Below are the code and all the weights of a small trained network. Each question names an input and a target symbol and asks about switching units off, where a switched-off unit gives its printed mean instead of its output.

import numpy as np


def w(rows, s, z=0):
    codes = np.array(rows[::2]) - 128.0
    scale = np.full(codes.shape[1], s)
    scale[-1] = z or s
    return codes * scale


def norm(h):
    return h / np.sqrt((h * h).mean(-1, keepdims=True) + 1e-5)


def f(y):
    return y / 2 * (1 + np.tanh(0.7978845608 * (y + 0.044715 * y**3)))


def softmax(a):
    e = np.exp(a - a.max(-1, keepdims=True))
    return e / e.sum(-1, keepdims=True)


def log_softmax(a):
    a = a - a.max(-1, keepdims=True)
    return a - np.log(np.exp(a).sum(-1, keepdims=True))


def net(x, mask):
    ids = ['αηλστψ'.index(c) for c in x.split()]
    T = len(ids)
    res = E[ids] + P[:T]
    u = 0
    for l in range(2):
        q, k, v = (norm(res) @ M[l].T for M in (Q, K, V))
        z = softmax(np.where(np.tri(T) > 0, q @ k.T / 2**0.5, -1e9)) @ v
        res = res + np.where(mask[u], z, O[l][:, -1]) @ O[l][:, :-1]
        u += 1
        y = f(norm(res) @ A[l][:, :-1].T + A[l][:, -1])
        res = res + np.where(mask[u : u + 8], y, B[l][:, -1]) @ B[l][:, :-1]
        u += 8
    return log_softmax(norm(res)[-1] @ U[:, :-1].T + U[:, -1])


Q, K, V, O, A, B = {}, {}, {}, {}, {}, {}
E = w([
[149,251,106],'α',
[150,130,97],'η',
[167,185,214],'λ',
[169,176,154],'σ',
[100,255,143],'τ',
[58,42,71],'ψ',
],0.015)
P = w([
[117,166,127],'0',
[157,101,61],'1',
[115,146,154],'2',
[171,97,58],'3',
[126,141,157],'4',
[192,91,59],'5',
[136,132,165],'6',
[209,84,66],'7',
[147,121,171],'8',
[231,79,84],'9',
[169,110,179],'10',
[255,87,85],'11',
],0.0094)
Q[0] = w([
[199,95,2],'L0H1',
[69,251,165],'L0H1',
],0.0026)
K[0] = w([
[101,105,254],'L0H1',
[108,206,165],'L0H1',
],0.0069)
V[0] = w([
[213,160,254],'L0H1',
[212,201,91],'L0H1',
],0.0032)
O[0] = w([
[255,126,236,170],'L0H1',
[227,101,149,251],'L0H1',
],0.006,0.0024)
A[0] = w([
[195,163,118,122],'L0N1',
[85,246,227,7],'L0N2',
[161,110,240,162],'L0N3',
[1,144,216,221],'L0N4',
[173,125,20,126],'L0N5',
[145,116,53,49],'L0N6',
[171,108,240,118],'L0N7',
[119,208,104,8],'L0N8',
],0.0087,0.002)
B[0] = w([
[67,154,87,252],'L0N1',
[158,109,208,215],'L0N2',
[91,224,90,211],'L0N3',
[93,226,101,138],'L0N4',
[103,225,125,244],'L0N5',
[144,223,112,161],'L0N6',
[69,254,53,212],'L0N7',
[113,41,128,142],'L0N8',
],0.0072,0.0041)
Q[1] = w([
[122,107,190],'L1H1',
[252,179,65],'L1H1',
],0.012)
K[1] = w([
[38,254,138],'L1H1',
[212,49,205],'L1H1',
],0.0077)
V[1] = w([
[119,43,201],'L1H1',
[254,62,83],'L1H1',
],0.0057)
O[1] = w([
[39,133,214,3],'L1H1',
[46,100,2,99],'L1H1',
],0.0083,0.0047)
A[1] = w([
[34,108,142,172],'L1N1',
[113,160,42,150],'L1N2',
[135,150,108,94],'L1N3',
[187,100,154,116],'L1N4',
[152,160,218,111],'L1N5',
[71,146,66,3],'L1N6',
[130,247,157,121],'L1N7',
[173,37,86,175],'L1N8',
],0.012,0.0057)
B[1] = w([
[255,200,107,122],'L1N1',
[81,72,210,211],'L1N2',
[100,115,152,143],'L1N3',
[210,187,56,127],'L1N4',
[146,89,53,156],'L1N5',
[160,76,107,121],'L1N6',
[78,24,157,255],'L1N7',
[80,162,229,157],'L1N8',
],0.0079,0.01)
U = w([
[199,86,116,117],'α',
[72,71,121,134],'η',
[129,248,151,170],'λ',
[182,162,110,98],'σ',
[137,147,130,1],'τ',
[113,190,46,165],'ψ',
],0.018,0.0081)

Each question gives the input, a string of symbols that net reads in full, and the target symbol t.
The units are the heads (2 rows each of Q, K, V and O) and the neurons (one row each of A and B). Each row of codes is followed by its name. A weight is (code - 128) times the scale printed after its matrix; where a second scale follows, it is the last column's (O, A, B and U).
mask holds one flag per unit, layer by layer, with each layer's heads first. A switched-off unit (its flag False) gives its mean, the last column of its rows in O or B, instead of its output. The means were averaged over made-up inputs and are rounded, as every weight is.
A unit's drop is (log p(t) with every unit on - log p(t) with that unit switched off) / (log p(t) with every unit on - log p(t) with every unit switched off).
The circuit of an input: a set's keep is (log p(t) with only the set's units on - log p(t) with every unit switched off) / (log p(t) with every unit on - log p(t) with every unit switched off). Starting from the 12 units with the biggest drops (on a tie, the unit counted first), units are removed one at a time, each time the one whose removal leaves the highest keep (on an exact tie, the one counted first), for as long as the keep stays at least 0.8.
circuit, biggest first: the units of the circuit, biggest drop first
k most important neurons: the k neurons with the biggest drops, biggest first
k most important neurons of layer l: the k neurons of layer l with the biggest drops, biggest first
input η α τ τ τ η, target λ: circuit, biggest first	L1N7, L1N5, L1N8
input η λ λ ψ η ψ ψ λ λ η τ, target η: circuit, biggest first	L1N7
input α η ψ η ψ η, target η: 3 most important neurons	L1N2, L0N7, L0N3
input α τ σ α η λ ψ, target λ: circuit, biggest first	L1N8, L1N7, L1N1
input ψ σ ψ σ, target η: 3 most important neurons	L0N1, L0N5, L0N2
input η η σ, target η: 2 most important neurons	L1N7, L0N7
input σ α λ λ ψ λ ψ η, target η: 3 most important neurons	L0N1, L0N3, L0N7
input ψ η α τ σ, target α: 4 most important neurons	L1N7, L0N5, L0N2, L1N5
input λ α λ η, target λ: 4 most important neurons	L1N7, L0N5, L0N7, L1N5
input η η η η, target ψ: 3 most important neurons	L1N7, L0N5, L0N2
input σ ψ α α, target η: 2 most important neurons	L0N1, L1N2
input τ ψ ψ, target ψ: 3 most important neurons	L0N4, L1N7, L1N1
input η η η ψ ψ λ τ η ψ σ ψ α, target η: 3 most important neurons	L0N7, L0N3, L0N1
input τ η ψ η η ψ λ λ α, target α: most important neuron of layer 0	L0N2
input τ λ ψ σ η ψ τ τ ψ λ, target η: 4 most important neurons of layer 0	L0N7, L0N3, L0N1, L0N5
input ψ η τ λ σ α, target σ: 4 most important neurons of layer 0	L0N7, L0N3, L0N8, L0N4
input λ σ ψ, target λ: 3 most important neurons of layer 1	L1N8, L1N7, L1N1
input η ψ λ τ λ τ, target α: 2 most important neurons of layer 0	L0N7, L0N2
input η λ τ η τ, target η: 2 most important neurons of layer 1	L1N7, L1N5
input λ τ λ η η λ η τ η σ τ η, target σ: circuit, biggest first	L1N7
